Below are the code and all the weights of a small trained network. Each question names an input and a class and asks about switching units off, where a switched-off unit gives its printed mean instead of its output.

import numpy as np


def w(rows, s, z=0):
    codes = np.array(rows[::2]) - 128.0
    scale = np.full(codes.shape[1], s)
    scale[-1] = z or s
    return codes * scale


def f(y):
    return np.maximum(y, 0)


def log_softmax(a):
    a = a - a.max(-1, keepdims=True)
    return a - np.log(np.exp(a).sum(-1, keepdims=True))


def net(x, mask):
    res = np.array(x, float).reshape(1, 6) / 4 @ E
    y = f(res @ A[0][:, :-1].T + A[0][:, -1])
    res = res + np.where(mask, y, B[0][:, -1]) @ B[0][:, :-1]
    return log_softmax(res[-1] @ U[:, :-1].T + U[:, -1])


A, B = {}, {}
E = w([
[41,84,176,126,127,92,126,106],'x0',
[80,81,158,129,117,118,144,125],'x1',
[182,168,93,85,121,133,125,108],'x2',
[198,107,166,79,98,68,104,241],'x3',
[149,45,247,84,3,222,60,144],'x4',
[77,113,30,181,139,232,123,38],'x5',
],0.0072)
A[0] = w([
[173,112,159,68,60,85,95,213,49],'N1',
[156,116,133,140,78,86,103,149,3],'N2',
[149,141,91,135,227,1,193,178,175],'N3',
[50,179,76,197,157,188,230,170,242],'N4',
[108,163,70,196,144,130,209,55,25],'N5',
[102,150,58,164,124,116,177,86,11],'N6',
[144,148,62,116,111,184,49,181,236],'N7',
],0.0064,0.0031)
B[0] = w([
[254,136,119,217,192,80,105,196,193],'N1',
[148,105,76,163,199,104,106,140,141],'N2',
[84,201,254,46,50,205,158,107,254],'N3',
[53,199,73,137,136,165,79,73,239],'N4',
[154,40,46,143,165,7,42,197,207],'N5',
[227,47,55,110,184,57,135,146,179],'N6',
[70,142,69,29,50,165,174,127,188],'N7',
],0.0074,0.0083)
U = w([
[17,177,46,49,106,198,190,65,239],'0',
[109,105,159,55,28,196,177,188,231],'1',
[188,44,2,190,222,50,67,191,2],'2',
],0.0054,0.0032)

Each question gives the input, the list of numbers given to net, and the class t.
The units are the neurons (one row each of A and B). Each row of codes is followed by its name. A weight is (code - 128) times the scale printed after its matrix; where a second scale follows, it is the last column's (A, B and U).
mask holds one flag per neuron, in row order. A switched-off neuron (its flag False) gives its mean, the last column of its row in B, instead of its output. The means were averaged over made-up inputs and are rounded, as every weight is.
A unit's drop is (log p(t) with every unit on - log p(t) with that unit switched off) / (log p(t) with every unit on - log p(t) with every unit switched off).
The circuit of an input: a set's keep is (log p(t) with only the set's units on - log p(t) with every unit switched off) / (log p(t) with every unit on - log p(t) with every unit switched off). Starting from all 7 units, units are removed one at a time, each time the one whose removal leaves the highest keep (on an exact tie, the one counted first), for as long as the keep stays at least 0.8.
units of the circuit, in order: the units of the circuit, biggest drop first
k most important neurons: the k neurons with the biggest drops, biggest first
drop of u: that unit's drop, to one decimal
input [2,1,0,-4,-4,6], class 2: units of the circuit, in order => [N5]
input [3,-7,6,4,-3,-1], class 1: units of the circuit, in order => [N4, N3]
input [1,-2,-5,-3,0,8], class 2: 3 most important neurons => [N5, N3, N6]
input [-8,-2,-3,7,2,-6], class 2: 2 most important neurons => [N1, N2]
input [3,-8,4,7,-4,-2], class 1: 2 most important neurons => [N3, N4]
input [6,-8,-4,5,-8,2], class 0: 2 most important neurons => [N3, N4]
input [-5,-8,-8,3,5,-3], class 2: 3 most important neurons => [N1, N3, N2]
input [6,6,6,5,-6,-2], class 1: 2 most important neurons => [N3, N4]
input [0,7,3,-4,-3,8], class 2: drop of N5 => 0.4
input [-3,-2,3,7,-6,-6], class 1: drop of N3 => 1.4
input [-5,4,-1,7,7,-1], class 2: drop of N1 => 0.8
